The symbols move the nodes like this.
JL: g>NM, m>FP, n>GM, q>ZD
QM: g>JT, m>JB, n>TJ, q>FJ
QB: g>ZG, m>ZS, n>FJ, q>DZ
LB: g>GD, m>RR, n>NF, q>TC
CJ: g>ZM, m>ZC, n>MD, q>ZH
ZC: g>BC, m>HC, n>ZD, q>LQ
GF: g>QR, m>PB, n>LP, q>MC
HP: g>PB, m>DR, n>CR, q>DT
JB: g>MH, m>TG, n>DP, q>MJ
FJ: g>QM, m>MJ, n>MH, q>QC
DP: g>QN, m>HN, n>JJ, q>SQ
RG: g>GP, m>CD, n>J105, q>PG
RQ: g>CH, m>JL, n>QS, q>MD
JT: g>SG, m>MH, n>DL, q>QM
QT: g>BR, m>NF, n>TT, q>GD
TP: g>GZ, m>LJ, n>CT, q>J105
LF: g>HD, m>BQ, n>FQ, q>FH
CZ: g>LQ, m>JN, n>HC, q>QS
CP: g>RZ, m>TT, n>SD, q>BR
MD: g>RQ, m>ZD, n>NM, q>BC
HC: g>GJ, m>RM, n>SB, q>FB
PH: g>JF, m>MR, n>RJ, q>GB
JN: g>FB, m>SR, n>RM, q>GM
GB: g>PH, m>TB, n>BF, q>PF
BQ: g>TH, m>MM, n>GB, q>QG
GQ: g>QG, m>DD, n>MM, q>BB
RH: g>TD, m>TQ, n>HP, q>BP
JZ: g>LH, m>TL, n>TM, q>MB
GM: g>JN, m>GP, n>SN, q>FZ
CL: g>TG, m>LF, n>LC, q>HH
SN: g>RM, m>TP, n>RL, q>SR
ZM: g>GN, m>BC, n>RQ, q>CJ
GL: g>TL, m>SD, n>LB, q>RZ
HN: g>ZN, m>FL, n>DG, q>LC
DD: g>FC, m>FM, n>FF, q>RJ
PG: g>RG, m>PQ, n>ZQ, q>GG
NG: g>BL, m>CH, n>BM, q>LD
LQ: g>ZC, m>FB, n>GJ, q>CZ
DR: g>BG, m>BR, n>RZ, q>QD
RN: g>BM, m>QS, n>LQ, q>CH
GN: g>LD, m>MD, n>CH, q>ZM
QF: g>RR, m>FT, n>SC, q>MT
RC: g>SZ, m>BP, n>TD, q>QJ
RP: g>LJ, m>TD, n>GF, q>SZ
GJ: g>ZD, m>ZL, n>FP, q>HC
QG: g>BQ, m>FC, n>PF, q>GQ
NH: g>BP, m>JZ, n>TQ, q>LP
TZ: g>JM, m>JJ, n>HH, q>QN
ZD: g>JL, m>SB, n>FZ, q>GJ
MM: g>PF, m>FF, n>TB, q>FC
LS: g>SC, m>SG, n>DZ, q>FT
GD: g>QT, m>MP, n>FG, q>LB
HD: g>LC, m>TH, n>FL, q>LF
SQ: g>DP, m>LC, n>ZN, q>TG
JM: g>LM, m>DM, n>CL, q>TZ
SB: g>FP, m>GG, n>RG, q>ZL
DZ: g>QB, m>HJ, n>QC, q>NS
CQ: g>LP, m>CR, n>JZ, q>PB
TB: g>MR, m>NG, n>HB, q>ZB
CH: g>RN, m>NM, n>CZ, q>RQ
NQ: g>PQ, m>FD, n>RC, q>CT
LD: g>NG, m>RQ, n>RN, q>GN
FM: g>BD, m>CJ, n>GN, q>DN
MB: g>JZ, m>GL, n>FR, q>CR
MT: g>QF, m>LZ, n>LS, q>NT
RR: g>MP, m>LS, n>TR, q>QF
FQ: g>FL, m>GB, n>JF, q>TH
DN: g>FM, m>ZH, n>ZM, q>HB
TM: g>QD, m>GD, n>BR, q>FR
RL: g>GG, m>CT, n>PQ, q>GZ
TT: g>RD, m>ZF, n>MT, q>FG
SC: g>TR, m>NS, n>QB, q>LS
PF: g>GB, m>ZB, n>MR, q>MM
NT: g>MT, m>JP, n>FT, q>ZF
FF: g>ZB, m>GN, n>NG, q>BD
FZ: g>GM, m>RG, n>SR, q>FP
BP: g>RH, m>LH, n>DT, q>NH
DG: g>CG, m>BB, n>QG, q>HT
SG: g>NS, m>TJ, n>HJ, q>JT
QN: g>TZ, m>ZN, n>DM, q>DP
J105: g>TP, m>RP, n>HZ, q>ZQ
CG: g>FH, m>GQ, n>BQ, q>DG
ZH: g>CJ, m>LQ, n>BC, q>BM
GP: g>SR, m>ZQ, n>TP, q>RG
FB: g>HC, m>SN, n>ZL, q>JN
CD: g>ZQ, m>RC, n>RP, q>PQ
TQ: g>DT, m>TM, n>DR, q>LH
TH: g>FQ, m>PF, n>PH, q>BQ
LJ: g>HZ, m>MC, n>QR, q>RP
MJ: g>JB, m>CL, n>SQ, q>LM
LZ: g>FT, m>QM, n>SG, q>JP
ZF: g>NT, m>ZG, n>LZ, q>NC
PQ: g>CD, m>QJ, n>SZ, q>NQ
QR: g>FD, m>CQ, n>NH, q>GF
SD: g>TC, m>MT, n>RR, q>RD
FT: g>LS, m>JT, n>NS, q>LZ
NC: g>ZF, m>QB, n>JP, q>TR
HH: g>CL, m>FH, n>HD, q>DM
BD: g>FF, m>ZM, n>LD, q>FM
TL: g>FR, m>TC, n>GD, q>GL
HT: g>DG, m>JF, n>GQ, q>FL
CT: g>NQ, m>QR, n>QJ, q>HZ
JJ: g>DM, m>DG, n>FH, q>ZN
LM: g>MJ, m>HH, n>TG, q>JM
DL: g>HJ, m>QN, n>JM, q>TJ
QC: g>FJ, m>LM, n>JB, q>ZS
MH: g>TJ, m>SQ, n>QN, q>JB
TC: g>LB, m>QF, n>MP, q>SD
LC: g>HN, m>FQ, n>HT, q>HD
JF: g>BB, m>BF, n>DD, q>PH
MP: g>NF, m>SC, n>NC, q>RR
HZ: g>CT, m>GF, n>FD, q>LJ
BL: g>HB, m>RN, n>ZH, q>NG
ZN: g>JJ, m>HT, n>CG, q>HN
BR: g>CP, m>FG, n>RD, q>QT
TD: g>MC, m>DT, n>PB, q>RH
NS: g>DZ, m>DL, n>ZS, q>SG
BM: g>ZH, m>CZ, n>ZC, q>RN
LP: g>NH, m>MB, n>LH, q>CQ
DT: g>HP, m>QD, n>BG, q>TQ
GG: g>PG, m>NQ, n>CD, q>RL
FD: g>QJ, m>LP, n>BP, q>QR
QJ: g>RC, m>NH, n>RH, q>FD
SR: g>SN, m>J105, n>GZ, q>GP
MC: g>GF, m>HP, n>CQ, q>TD
LH: g>TQ, m>FR, n>QD, q>JZ
MR: g>BF, m>BL, n>DN, q>TB
NM: g>QS, m>FZ, n>JN, q>JL
DM: g>HH, m>CG, n>LF, q>JJ
PB: g>CQ, m>BG, n>MB, q>HP
ZS: g>QC, m>JM, n>MJ, q>HJ
BC: g>MD, m>GJ, n>JL, q>ZC
HJ: g>ZS, m>TZ, n>LM, q>DL
QS: g>CZ, m>GM, n>FB, q>NM
TR: g>NC, m>DZ, n>ZG, q>SC
RJ: g>DD, m>DN, n>BD, q>BF
ZQ: g>J105, m>SZ, n>LJ, q>CD
TG: g>SQ, m>HD, n>HN, q>CL
FG: g>TT, m>NC, n>NT, q>NF
TJ: g>DL, m>DP, n>TZ, q>MH
BF: g>RJ, m>HB, n>FM, q>MR
ZB: g>TB, m>LD, n>BL, q>FF
RM: g>ZL, m>GZ, n>GG, q>SN
FP: g>FZ, m>PG, n>GP, q>SB
GZ: g>RL, m>HZ, n>NQ, q>TP
NF: g>FG, m>TR, n>ZF, q>MP
ZL: g>SB, m>RL, n>PG, q>RM
FC: g>MM, m>BD, n>ZB, q>DD
FL: g>HT, m>PH, n>BB, q>FQ
BG: g>CR, m>CP, n>GL, q>DR
RD: g>SD, m>NT, n>QF, q>TT
CR: g>MB, m>RZ, n>TL, q>BG
FH: g>LF, m>QG, n>TH, q>CG
RZ: g>GL, m>RD, n>TC, q>CP
HB: g>DN, m>BM, n>CJ, q>BL
BB: g>GQ, m>RJ, n>FC, q>JF
QD: g>DR, m>QT, n>CP, q>TM
ZG: g>JP, m>QC, n>QM, q>QB
FR: g>TM, m>LB, n>QT, q>TL
SZ: g>RP, m>RH, n>MC, q>RC
JP: g>LZ, m>FJ, n>JT, q>ZG

The rows follow the links: the fewer symbols apart two nodes are, the more alike their rows tend to be.

Each row is also shifted at random along 8 hidden directions that mean nothing.

Some nodes, each with a row of numbers:
MH: -476,-257,15,8,124,-4,-49,-66,308,-34,-90,341,11,117,32,176,170,-88,107,-257,200,173,-380,104,-180,132,170,-261,-363,234,9,123,31,-137,-166,-150,-194,-21,-162,49,178,-24,224,197,-192
ZB: 150,217,115,-102,58,-31,130,243,317,-24,-112,23,-123,122,378,113,-75,6,568,268,187,-10,738,-327,201,66,-166,150,816,-187,64,-130,-16,122,126,69,87,38,-296,-204,75,-331,-392,-135,122
LZ: 125,-34,-64,-63,81,-476,149,-279,189,-62,-262,161,-112,93,175,86,-75,38,402,-36,140,150,-203,-28,-179,417,245,-191,-292,137,3,261,240,102,-277,123,-121,98,36,81,-195,-34,137,40,59
GM: 1024,-321,-527,-135,-13,-158,-274,-9,-217,56,-107,-635,384,-282,105,-279,-146,465,-543,227,-72,184,-343,-311,413,-308,-150,-19,-376,5,-177,-370,311,303,-699,63,363,324,27,-221,22,99,-209,-298,-119
TZ: 352,141,61,21,-80,-247,168,-271,-7,92,76,259,-9,128,182,421,200,-109,401,-163,-37,294,25,1,-72,459,140,-194,-435,134,75,549,167,-211,-21,168,-303,331,73,153,-170,-210,372,13,495
RZ: -555,183,-7,-3,-154,-72,116,42,-154,107,-191,-23,-177,179,-194,-260,-35,-222,164,-22,-154,-185,186,-52,-167,-68,-160,108,-133,-94,39,302,93,65,178,172,-68,79,-45,-115,-158,-155,57,-20,295
LB: -8,135,397,-88,79,-374,394,-439,-262,-204,68,-137,-215,92,-91,114,159,63,-326,-406,-302,11,-180,388,-188,205,275,49,-356,-55,-31,395,242,-260,77,-74,-106,117,380,144,-413,672,344,76,103
FH: -604,144,111,51,5,209,-95,242,218,129,47,455,-101,194,106,249,104,-315,452,-1,148,61,376,50,-51,86,-78,-107,293,38,116,119,-171,-152,334,-9,-216,-104,-205,1,220,-367,1,65,116
RG: -1,-208,69,-55,-226,140,236,-95,54,115,39,41,211,-9,-140,78,-13,18,580,160,-68,-45,329,-590,105,341,-369,188,-15,70,85,353,-183,48,162,187,-54,269,-437,-199,-63,-636,-60,-75,649
GF: -782,-348,187,129,-611,529,39,262,-600,45,132,-313,173,100,-593,-50,98,-138,-404,-246,-505,-133,334,-387,32,45,-313,251,231,-21,-77,-19,-110,-337,302,178,-205,100,-258,-172,159,94,-175,-155,510
NT: -546,-178,-163,-66,77,-292,-92,-34,-31,114,-309,159,-109,164,-197,-234,-36,-234,-255,-259,-18,14,-590,176,-256,-136,115,-147,-710,243,-74,148,179,63,-181,-100,-78,-21,67,-109,-61,195,329,29,-116
QB: 96,-234,-659,198,-36,-91,-460,243,186,81,-423,113,27,-70,-20,-403,-307,-117,-115,144,376,-14,-715,-78,-218,-192,259,-281,-287,237,-123,-511,69,382,-608,69,50,-261,59,93,252,-98,-21,38,-561
FJ: 218,31,65,129,27,69,109,-179,98,-350,45,-152,-19,139,117,178,282,147,177,-37,-3,95,135,142,-222,-62,49,-174,315,-106,50,82,142,-94,46,45,-22,-215,-248,113,63,22,-366,340,-330
RN: 116,-153,530,-274,319,-217,545,-234,635,-189,-30,222,-70,38,288,317,52,156,543,-79,265,-4,201,-318,120,419,31,232,264,41,79,162,-115,-21,28,-250,40,177,-315,-181,-123,-73,79,24,146
GQ: -245,186,156,-188,59,-311,-126,124,-180,166,47,242,-138,129,293,402,-137,-97,110,8,-105,307,443,211,236,423,110,-131,362,58,-19,37,115,-186,191,44,-179,56,257,9,-38,217,-32,-318,275
TL: -371,247,-147,-17,-77,-39,80,55,15,57,-252,-176,-138,83,-26,-372,-21,-43,294,152,-25,-196,275,-117,-69,-197,-220,91,-66,-259,59,218,171,207,-7,209,64,162,-113,-133,-106,-327,-82,1,149
DM: -325,148,-274,113,-124,251,-350,323,-67,181,-27,94,40,209,60,23,146,-240,208,127,-22,138,341,28,-17,-305,-272,-216,127,-28,63,69,54,-28,169,149,-98,-63,-274,-99,278,-457,-245,35,35
FC: -286,160,-138,-193,253,-72,-183,308,341,229,-189,177,-80,74,332,-67,-32,-95,210,132,252,76,209,-30,233,-248,-150,-39,9,-60,40,-69,80,144,-101,-110,91,163,-114,-254,153,-277,32,-165,-35
MM: 22,193,248,-198,-7,-242,62,89,-263,106,78,-28,-93,204,240,350,74,-60,-54,-116,-260,265,541,55,263,168,-58,29,279,-49,-15,149,206,-249,209,23,-113,238,101,-159,-94,235,-40,-306,409
GZ: -373,-489,310,11,-141,486,194,-105,-94,-82,275,-139,282,-47,-456,65,314,67,-387,-347,-227,-102,-197,-195,14,-94,-232,204,-287,98,-11,127,-229,-306,151,-209,-48,113,-336,-141,118,79,141,139,152
DP: -222,-217,-27,3,-31,-16,-74,64,257,-93,-127,123,52,83,255,285,60,103,299,-49,198,286,97,-161,48,376,144,-246,216,83,-14,-96,152,-100,-288,71,-184,86,-209,48,240,-87,-150,1,-70
MB: 19,-19,68,-48,9,-136,42,-153,-211,-225,-3,-459,-28,-220,21,-121,-76,408,-528,-98,-104,-4,-155,183,125,141,294,19,26,-224,-126,-266,262,-60,-377,19,78,134,444,192,-116,686,-1,-106,-247
ZQ: 17,124,-379,-154,245,121,-273,-119,76,83,59,-261,217,-249,122,-294,-21,395,198,518,43,-13,125,147,252,-389,-419,-108,-192,-250,97,116,52,341,-65,61,344,75,-113,-89,10,-491,-305,74,-184
RQ: 241,162,146,-205,179,-200,268,-98,229,174,-14,235,-48,124,113,65,13,-167,531,131,22,-54,278,-201,63,-40,-325,196,-133,50,129,452,-122,142,324,-58,87,154,-273,-299,-224,-495,119,-44,443
PG: -121,-78,-52,-174,188,-81,-142,-192,-25,60,132,104,132,-195,7,50,-236,236,225,342,-16,42,54,158,157,235,-127,-74,69,57,37,75,-168,156,171,-8,126,-150,52,41,-90,-143,-190,-27,-6
NC: -323,-3,-133,-15,1,-507,-48,-139,-147,305,-238,531,-194,158,-224,-77,-226,-481,29,-213,-32,23,-635,225,-355,259,261,-170,-860,424,-33,379,27,59,20,19,-251,-54,335,75,-271,65,623,-52,259
SG: -335,-377,-516,62,-91,-281,-444,286,225,35,-535,253,-18,11,146,-135,-547,-20,337,292,387,155,-250,-260,-91,457,304,-352,354,303,-135,-569,97,364,-539,217,-84,-311,-61,68,288,-116,-375,-152,-371
JB: 238,-164,-134,284,-440,175,-42,125,-256,80,2,43,104,185,-211,136,189,-321,-121,-283,-149,129,-157,-259,-210,27,48,-99,-260,218,-48,86,51,-229,-62,188,-290,79,-150,39,135,-111,150,23,291
RL: 174,-164,-178,-71,-276,-132,-187,-55,-579,269,113,-56,224,-126,-219,55,-309,32,-80,198,-352,127,67,-149,205,370,-157,5,-130,190,-70,100,-49,35,107,255,-46,95,179,-16,-158,-61,-59,-344,545
ZD: 38,-289,192,-149,223,270,189,-55,305,-250,79,-263,173,15,-13,-34,266,266,-50,1,20,-91,102,-172,93,-430,-365,181,208,-95,49,-47,-96,34,89,-284,287,-60,-575,-337,137,-94,-351,215,-282
GJ: -569,-705,287,-358,-94,-246,62,-10,-370,154,-37,31,192,166,-292,257,-92,-40,-431,-355,-412,246,-101,-267,214,382,-162,101,-200,425,-159,97,29,-249,93,-170,-124,172,-204,-432,-33,422,38,-375,490
DL: 664,-88,-42,15,130,-165,-5,-329,-78,-355,95,-404,105,-34,257,235,319,430,-418,-209,-75,345,-286,311,4,-48,273,-293,-179,-77,-79,-44,430,-185,-447,-39,25,85,137,193,-4,522,-109,169,-442
RD: -502,383,125,18,62,-148,101,-113,-187,-63,-43,100,-304,239,-136,-112,-25,-225,245,78,-207,-182,295,420,-343,-130,-91,-6,230,-117,93,355,-3,52,575,83,-19,-382,33,30,-236,1,-205,203,-29
HB: -393,326,210,-195,466,91,12,102,290,58,101,229,-171,177,114,-31,186,-187,150,88,57,-138,306,395,-2,-628,-352,100,175,-130,148,198,-185,57,580,-358,221,-266,-239,-269,21,-190,-95,191,-242
HN: -788,-317,-151,-100,-59,29,-320,391,213,100,-274,170,60,149,239,178,-83,-6,233,15,191,310,252,-256,203,297,0,-251,335,116,-62,-270,170,-58,-301,73,-182,108,-296,-161,417,-146,-266,-214,-19
LH: -616,412,-147,27,136,136,-76,65,287,26,-118,109,-184,-105,62,-369,-206,25,617,471,256,-328,354,138,-74,-108,-153,26,329,-321,144,39,-150,346,196,138,138,-197,-7,98,-18,-509,-213,149,-182
NS: 336,158,-120,190,86,-108,-49,-226,-52,-47,60,189,-88,53,-79,2,107,-179,-96,-114,10,6,-481,423,-380,-177,226,-211,-430,134,34,189,-3,-7,72,-42,-59,-277,203,255,-111,84,234,306,-265

Start here and follow the symbols in turn, left to right. Where do you end up?
Answer with the node's name.
-260,-14,329,83,-193,-41,260,-52,-182,-300,-34,-186,-183,25,-134,26,-114,86,-119,-140,-135,-147,185,-7,-141,382,276,141,592,-127,-71,-195,23,-141,76,102,-98,-175,177,184,-108,520,-194,-5,-49
n n m n m m -> LM
-400,-52,23,-30,-48,-111,-343,466,-176,254,-60,405,-133,64,-1,128,-392,-363,-263,-25,31,69,32,91,109,215,220,-27,465,268,-121,-484,-192,-61,162,-90,-137,-294,293,-2,171,342,10,-354,-1
n g m n n m n m m q n -> FD
160,102,179,102,-73,-23,19,251,-39,216,75,529,-166,65,-163,93,-312,-525,70,14,53,-198,6,-62,-128,127,120,214,346,279,2,-179,-483,23,488,-111,-86,-378,157,29,-53,-8,183,-131,202
q g q n g q q g g q -> CH
655,335,338,-181,383,-389,337,-312,287,76,188,272,-155,-76,380,328,176,1,6,-264,163,139,-216,262,150,182,307,66,-573,8,65,342,61,-174,-95,-272,-38,422,441,126,-320,233,779,-65,210
q g q q m m n g q -> LQ
207,-161,299,17,-113,126,206,169,-97,57,103,55,-2,141,-226,76,121,-309,-414,-349,-146,-103,-92,-227,-13,-216,-55,301,-26,170,-53,-73,-196,-207,216,-235,-30,12,-121,-229,16,220,244,-87,211
q n n g g n m n -> PG
626,-255,181,-70,420,228,272,-437,603,-431,240,-262,236,-399,164,16,245,643,-86,21,346,-91,-423,16,121,-137,86,90,-135,-154,47,-154,-132,67,-368,-364,338,49,-141,124,40,92,25,365,-617
q m n q n g n m m m g -> GD
-339,-206,-724,317,-777,146,-386,715,-498,532,-567,-83,23,171,-608,-773,-370,-697,-359,-39,-135,-290,-356,-720,-220,-395,-176,146,-502,247,-183,-311,43,297,-311,401,-136,114,-85,-289,178,-368,187,-379,448
m g n g m q -> ZG
148,-118,243,-108,321,78,65,-129,182,-262,192,-33,40,-90,30,93,-29,235,-40,149,46,-91,63,189,36,-139,-77,89,544,-19,27,-214,-257,68,286,-288,263,-443,-162,-48,32,179,-403,188,-458
q n m m n q n n -> CQ
104,-44,-80,-202,395,127,-55,-311,304,-318,133,-490,221,-374,306,-102,92,814,33,350,163,51,88,195,336,-140,-135,-97,148,-391,47,-141,151,180,-348,-85,384,101,-62,62,59,5,-425,170,-560
n q m q q m m q n g -> TC
-84,56,218,-393,324,-548,282,-159,389,269,-155,512,-137,108,279,215,-187,-139,693,77,171,101,171,-184,166,454,-85,103,-246,204,86,469,-48,140,132,-108,-29,290,-82,-267,-289,-347,344,-233,549
q q g n n n m g n n q -> HZ
-507,-331,199,-291,223,27,101,-298,132,-89,124,-83,202,-149,-5,126,95,412,48,-10,-46,109,-1,25,237,251,-166,-13,-206,-17,28,222,7,-83,-46,-145,65,213,-167,-104,-15,25,-28,23,43
q g q n q n n -> LP
846,74,-45,304,-367,365,36,223,-130,-41,167,-305,130,10,55,132,350,-69,-369,-258,-43,93,47,-302,81,-244,74,66,-11,-116,-42,-202,113,-278,-270,99,-105,326,-14,73,198,37,155,-44,133
q m m m g q q q g -> BL
-87,192,-315,123,-61,56,-184,116,-40,96,-125,-107,-59,-227,-88,-457,-243,21,-110,207,134,-243,-202,53,-19,-155,94,35,-155,-162,-26,-233,-12,257,-236,128,108,-8,331,170,-28,-48,115,-46,-163
n q m q n g q q q -> QF
-350,-364,-225,46,-328,-60,-42,257,-104,-83,-471,-314,-4,218,-151,-289,-86,-46,-130,-113,-68,-7,-28,-459,-122,-54,-44,-3,134,45,-146,-256,306,108,-374,202,-44,38,-329,-256,163,74,-328,-116,-36
q n g n n m n n m m -> JF
-314,132,-104,144,-304,84,16,168,-220,114,-145,-63,-116,30,-268,-328,-154,-222,-11,18,-92,-257,66,-157,-143,-31,-26,147,-13,-89,-21,-13,-22,82,50,211,-70,19,101,24,-61,-86,79,-82,219
m g q m g q g -> FG
296,-118,-324,47,-250,-352,-2,-29,55,90,-362,70,19,140,160,56,-145,-61,531,91,100,230,11,-444,-80,447,79,-198,-169,173,-27,152,279,159,-396,374,-185,243,-146,-22,-42,-380,-33,-135,352
g m m q q n m m -> PH
-1104,-97,33,50,94,331,-185,106,255,112,48,482,-37,-214,-267,-189,-291,-116,240,190,272,-301,-165,161,-102,205,46,10,114,86,62,-157,-497,101,247,-122,-44,-361,75,203,165,-219,114,128,-210
g g n n n n m -> TC
644,352,201,-94,218,11,217,-29,99,-99,167,-235,-69,66,272,90,297,83,-69,-15,-47,-6,347,93,151,-458,-176,171,167,-274,77,104,84,-56,158,-149,205,138,-72,-153,-98,31,-58,50,-34
q m q q n m n -> SB
43,-74,568,-32,48,224,491,-510,18,-275,458,-139,120,-192,-138,312,349,346,-63,-273,-159,-52,2,96,47,339,53,178,-175,-143,84,384,-134,-365,173,-138,-65,246,60,209,-203,229,280,218,201
g n n n n q n g -> GL
